Below is a small trained network, with its code and all its weights. Each question gives an input and a class and asks what happens when units are switched off, that is, made to give their printed mean instead of their output.

import numpy as np


def w(rows, s, z=0):
    codes = np.array(rows[::2]) - 128.0
    scale = np.full(codes.shape[1], s)
    scale[-1] = z or s
    return codes * scale


def f(y):
    return y / 2 * (1 + np.tanh(0.7978845608 * (y + 0.044715 * y**3)))


def log_softmax(a):
    a = a - a.max(-1, keepdims=True)
    return a - np.log(np.exp(a).sum(-1, keepdims=True))


def net(x, mask):
    res = np.array(x, float).reshape(1, 5) / 4 @ E
    y = f(res @ A[0][:, :-1].T + A[0][:, -1])
    res = res + np.where(mask, y, B[0][:, -1]) @ B[0][:, :-1]
    return log_softmax(res[-1] @ U[:, :-1].T + U[:, -1])


A, B = {}, {}
E = w([
[2,186,220,138,139,131,131,120,173,198,135,143],'x0',
[108,183,120,102,58,67,170,26,62,69,128,130],'x1',
[114,105,89,99,194,41,203,115,103,219,69,155],'x2',
[127,112,131,115,116,136,127,126,127,133,142,153],'x3',
[113,88,148,130,155,155,158,109,121,91,123,132],'x4',
],0.013)
A[0] = w([
[98,128,144,104,116,117,126,100,91,103,111,96,173],'N0',
[245,108,29,79,132,146,138,147,28,96,118,94,2],'N1',
[121,120,111,98,200,97,136,156,105,191,88,141,148],'N2',
[120,103,146,102,73,136,104,108,181,122,146,53,62],'N3',
[140,192,205,123,74,200,60,149,153,22,211,96,141],'N4',
[136,114,101,87,201,47,196,123,114,183,109,191,115],'N5',
[112,201,109,74,97,106,143,99,111,115,132,107,173],'N6',
[103,69,132,176,224,146,35,243,203,155,121,148,177],'N7',
[153,142,156,162,63,188,81,104,157,107,136,83,107],'N8',
[22,201,235,160,131,154,153,85,142,203,144,114,62],'N9',
[84,206,155,115,54,68,144,22,56,65,143,154,174],'N10',
[135,124,117,111,177,44,108,127,111,166,91,128,83],'N11',
[158,88,56,180,179,156,130,205,222,149,142,138,138],'N12',
[42,194,186,175,143,105,162,121,147,179,173,171,23],'N13',
[138,162,78,114,80,81,155,1,99,82,137,138,156],'N14',
[135,123,144,43,171,87,201,96,72,198,121,96,137],'N15',
],0.0093,0.0037)
B[0] = w([
[97,162,92,109,95,79,117,101,192,112,110,125,156],'N0',
[255,121,56,207,190,139,96,110,103,88,201,226,227],'N1',
[94,150,131,126,74,93,147,138,52,148,132,108,195],'N2',
[108,112,148,150,98,109,127,133,114,160,144,138,151],'N3',
[96,62,139,151,61,75,196,133,55,211,105,80,242],'N4',
[64,23,151,170,94,83,146,180,110,225,119,102,222],'N5',
[100,176,161,89,150,122,119,124,150,98,70,134,176],'N6',
[73,210,119,48,109,157,87,123,217,146,66,114,249],'N7',
[122,84,182,209,120,94,213,153,77,213,139,93,188],'N8',
[242,145,129,173,189,120,63,117,119,80,206,206,221],'N9',
[87,126,134,37,135,153,76,96,153,128,80,75,237],'N10',
[103,120,145,188,124,114,151,132,107,164,140,86,179],'N11',
[89,168,73,57,165,204,103,101,160,29,80,117,213],'N12',
[199,152,101,179,145,116,110,120,145,96,184,193,194],'N13',
[108,201,145,79,156,194,52,123,148,109,93,116,220],'N14',
[120,89,128,159,99,139,207,153,110,116,119,39,203],'N15',
],0.0095,0.02)
U = w([
[77,150,134,2,132,167,100,120,151,109,48,92,250],'0',
[94,73,153,161,77,98,228,151,86,185,104,72,98],'1',
[197,121,116,174,182,131,111,122,113,79,185,197,31],'2',
],0.015,0.0013)

Each question gives the input, the list of numbers given to net, and the class t.
The units are the neurons (one row each of A and B). Each row of codes is followed by its name. A weight is (code - 128) times the scale printed after its matrix; where a second scale follows, it is the last column's (A, B and U).
mask holds one flag per neuron, in row order. A switched-off neuron (its flag False) gives its mean, the last column of its row in B, instead of its output. The means were averaged over made-up inputs and are rounded, as every weight is.
A unit's drop is (log p(t) with every unit on - log p(t) with that unit switched off) / (log p(t) with every unit on - log p(t) with every unit switched off).
The circuit of an input: a set's keep is (log p(t) with only the set's units on - log p(t) with every unit switched off) / (log p(t) with every unit on - log p(t) with every unit switched off). Starting from the 12 units with the biggest drops (on a tie, the unit counted first), units are removed one at a time, each time the one whose removal leaves the highest keep (on an exact tie, the one counted first), for as long as the keep stays at least 0.8.
circuit, biggest first: the units of the circuit, biggest drop first
most important unit: the unit with the biggest drop
top k neurons: the k neurons with the biggest drops, biggest first
drop when u is switched off: that unit's drop, to one decimal
input [-6,-3,5,1,2], class 2: top neuron -> N1
input [-2,8,7,7,5], class 0: top 2 neurons -> N14, N10
input [6,5,2,-4,-4], class 2: top 4 neurons -> N9, N13, N7, N12
input [-6,-8,8,-7,-8], class 0: top 3 neurons -> N12, N7, N4
input [4,0,4,3,-2], class 1: top 2 neurons -> N1, N5
input [8,7,-8,-2,0], class 1: top 3 neurons -> N4, N8, N1
input [-2,1,-2,3,3], class 1: top 3 neurons -> N9, N7, N12
input [-2,2,-3,6,4], class 1: top 4 neurons -> N7, N12, N9, N4
input [7,6,0,7,3], class 2: top 3 neurons -> N9, N13, N7
input [2,-1,2,-4,0], class 1: top 3 neurons -> N1, N14, N10
input [4,7,7,1,2], class 0: top 4 neurons -> N10, N14, N4, N8
input [-8,7,0,-3,-6], class 2: top 3 neurons -> N1, N7, N12
input [8,0,7,-6,1], class 2: top 3 neurons -> N9, N13, N4
input [7,0,-4,2,-2], class 2: circuit, biggest first -> N9
input [-6,5,3,0,-7], class 2: top 3 neurons -> N1, N7, N12
input [7,1,-6,-2,-2], class 2: top 3 neurons -> N9, N13, N5
input [-6,1,-8,4,2], class 1: drop when N4 is switched off -> 1.5
input [-4,-1,-1,5,-3], class 2: drop when N11 is switched off -> 0.0
input [4,-2,-4,3,3], class 1: drop when N14 is switched off -> 0.1
input [6,-4,6,8,0], class 1: most important unit -> N5
input [-5,-2,-8,-4,-5], class 1: drop when N4 is switched off -> 0.4
